Each row has a name. After each piece below comes the name of the row it's from, unless a question asks for something else. Each question is about the rows just above it. Some pieces are copies with a little noise.

[125 123 117  90 145 141 132 122 130  85 123 135 144 126  91  86  95 117
 138 115 137 136  95 151 132 131 139 127 117 131] : <50>
[145 118 147  56 116 134  95  93 159  68 147 107 134  96  66  74  80 119
 156  91 125 167  78 172 120 130 164 154  84 113] : <22>
[145 118 147  56 116 134  95  93 159  68 147 141 134  96  66  74  80 146
 156  91 125 167  78 172 120 130 164 154  84 179] : <207>
[125 123 117  90 145 141 132 122 130  85 123 135 144 148  91  86  80 119
 156  91 125 146  78 172 120 130 164 154  84 113] : <175>
Which row holds [125 123 117  90 145 141 132 122 130  85 123 135 144 126  91  86  95 117
 138 115 137 136  95 151 132 131 139 127 117 131]? -> <50>
The row with [145 118 147  56 116 134  95  93 159  68 147 141 134  96  66  74  80 146
 156  91 125 167  78 172 120 130 164 154  84 179] is -> <207>
q: [125 123 117  91 146 140 131 122 129  84 122 134 144 148  92  86  80 119
 155  91 125 146  78 172 119 130 164 154  85 112] -> <175>
q: [147 117 147  55 119 134  98  91 157  68 149 108 135  98  66  73  79 119
 158  90 126 165  77 172 120 130 163 154  86 115] -> <22>
Right after [126] comes -> [91]

[217 168 131 104] : <191>
[177  99  88 107] : <175>
[178 103 191 191] : <207>
q: [176  98  87 107] -> <175>
q: [176 102 190 191] -> <207>

[126  70 122  71 100 105 112 192 180 171 118]  <60>
[138 112 185 184 149  66 133 193 105 137 101]  <175>
[134 138 101 192  91 125 126 143  95 152  80]  <116>
[120 106 183 105  69 113 170 146 121 183  44]  <207>
[ 56 141  59 150 166 117 165  97 143 131  87]  <22>
[127 130 192 162 100 124  94 109 145 191  68]  <197>
[165 134 188  65 118 113 140 181 139 155 133]  <54>
The entry that follows [70]: -> [122]
q: [134 139 100 192  91 124 126 143  95 152  80] -> <116>
q: [165 134 189  65 118 113 140 181 138 155 133] -> <54>

[169 179 137  66  49 154  55  46 167  47]  <22>
[110 144 149 106 152 109 129 117 114 183]  <116>
[116 118 119  95 152  88 105 145 141 145]  <36>
[ 93 121 114 107 149 108 112 145 125 133]  <54>
q: [168 179 136  67  48 156  56  46 167  49] -> <22>
The entry that follows [110]: -> [144]

[121 115 129 105 137  93 140 137  80] : <197>
[162 126  74  91 139  88  70 153  87] : <36>
[174 130  69  87 148  84  54 152  81] : <50>
What comes right after [139] in the named rows? -> [88]
q: [174 131  70  86 148  84  54 152  81] -> <50>

[144 116 140 106 180 150 152 135 138 157 139 132  62 134 114 136 126 160
 109 107 121 108 134 130 112 149 132 119 103 131 124  91 127 144 159 151
 140 151 141 130 113 122 120 143 130] -> <36>
[144 121 147 114 179 147 148 135 123 132 140 125  56 139 121 137 144 174
 101 117 120 117 134 119 123 136 127 140 101 139 116 109 117 148 144 136
 135 153 135 135 108 129 112 153 136] -> <54>
[124 111 134 107 171 149 152 144 119 148 133 137  59 131 109 120 122 165
 108 127 127 118 130 136 135 141 130 123 111 136 112 112 128 143 143 168
 123 159 145 129 113 130 116 145 131] -> <116>
[144 116 140 106 180 150 152 135 138 157 139 132  62 134 114 136 126 160
 109 107 121 108 134 130 112 149 132 119 103 131 124  91 127 143 159 151
 140 151 141 130 113 122 120 143 130] -> <50>
[124 111 134 107 171 149 152 144 119 148 133 137  59 131 109 120 122 165
 108 127 127 118 130 136 135 141 130 123 111 136 112 112 128 143 143 168
 123 159 145 129 113 130 116 145 123] -> <207>
[145 117 140 107 180 150 152 135 137 155 138 131  60 135 115 136 129 162
 109 107 122 108 135 129 113 142 131 121 101 132 124  91 125 143 157 150
 140 159 141 131 112 122 119 145 131] -> <175>
q: [144 116 140 106 180 150 152 135 138 157 139 132  62 134 114 136 126 160
 109 107 121 108 134 130 112 149 132 119 103 131 124  91 127 143 159 151
 140 151 141 130 113 122 120 143 130] -> <50>
q: [124 111 134 107 171 149 152 144 119 148 133 137  59 131 109 120 122 165
 108 127 127 118 130 136 135 141 130 123 111 136 112 112 128 143 143 168
 123 159 145 129 113 130 116 145 123] -> <207>

[127 129 127 127 127 129 129 126 127 129 125 126 128 127 128 125 130 127
 127 127 125 126 130 125 125 129 126 129 126 127 125 130 128 126 127 128
 130 128] : <60>
[140 114 134 143 152 123 130 151 146 138 132 178 117 131 137 144 119 143
 144 114 133 136  98 151 120 123 137 127 139 184 188  53 130 138 134 140
 111 128] : <191>
[ 84  95  89  86 127  92 176  81 156 179 105 130  90 174 170  90 176  88
  88  94  99 127  95  88 105 174 171 173 171 130 125 137 172 174 173  87
  92 179] : <54>
q: [127 129 127 127 127 130 129 126 128 129 125 126 129 127 128 126 130 127
 127 127 126 126 130 125 125 129 126 130 126 127 125 130 128 126 128 128
 130 128] -> <60>
What comes right after [152] in the named rows? -> [123]
q: [127 129 127 127 127 129 129 126 127 129 125 126 128 127 128 125 130 127
 127 127 125 126 130 125 125 129 126 129 126 127 125 130 128 126 127 128
 130 128] -> <60>
q: [ 84  95  88  87 128  92 176  81 156 179 105 130  90 175 170  90 177  88
  88  95  98 125  95  87 105 174 169 173 170 130 126 136 174 174 173  88
  92 179] -> <54>

[ 64  57  53  52  55  61  73  85 101 117 134 153 169 185 198 209 215 219
 218 214 206 194 180 163 145 127 109  92  76  63  53  46  42  41  46  52
  64  76  90 105 121 136 150 162 173 179 184 213 160 149 138 126 116 108
 102  98  97  99 103]  <175>
[ 63  56  52  52  52  65  77  92 110 129 147 166 135 150 208 215 220 217
 212 203 189 172 154 134 115  96  79  64 157  45  42  43  96  57  68  82
  98 115 131 146 160  47 180  62 186 183 179 170 160 149 138 126 116 108
 102  98  97  99 103]  <22>
[ 64  57 218  52  55  61  73  85 101 117 134 153 169 185 198 209 215 219
 218 214 206 194 180 163 145 127 109  92  76  63  53  46  42  41  46  52
  64  76  90 105 121 136 150 162 173 179 184 186 184 179 173 164 153 143
 132 123 113 106 100]  <60>
What comes right after [131] in the named rows? -> [146]
q: [ 64  57  53  52  55  61  73  85 101 117 134 153 169 185 198 209 215 219
 218 214 206 194 180 163 145 127 109  92  76  63  53  46  42  41  46  52
  64  76  90 105 121 136 150 162 173 179 184 213 160 149 138 126 116 108
 102  98  97  99 103] -> <175>

[103 142 166 121] = <36>
[118 154 134  51] = <207>
[100 175 104  70] = <116>
[100 175 104  65] = <164>
[136 111  52 149] = <197>
The entry that follows [154]: -> [134]
q: [117 155 135  51] -> <207>
q: [103 142 166 121] -> <36>
q: [136 111  51 149] -> <197>

[142  68 123 198 178 205 109 188 125 144] -> <36>
[ 98  91 123 131 127 187  67 181  95 148] -> <116>
[180  54  92  88  52  65 186  99 164 173] -> <13>
[120 134 118 132 202 116  55 197  89 149] -> <175>
[125 185 205 121  93 133 126  70 184 118] -> <60>
What comes right after [133] in the named rows? -> [126]
What comes right after [187] in the named rows? -> [67]
Right after [197] comes -> [89]
Right after [132] comes -> [202]
Right after [127] comes -> [187]

[159 161 160 214  92  77] : <116>
[120 128  89 141 153  85] : <22>
[102 156  94 150 158 158] : <50>
[ 84 169 101 133 166 153] : <60>
[120 128  89 141 153 163] : <191>
q: [102 157  94 150 158 158] -> <50>
Right after [169] comes -> [101]
What comes right after [133] in the named rows? -> [166]
q: [121 125  88 143 153 163] -> <191>
q: [ 85 169 101 133 166 153] -> <60>
The entry that follows [160]: -> [214]
The entry that follows [84]: -> [169]

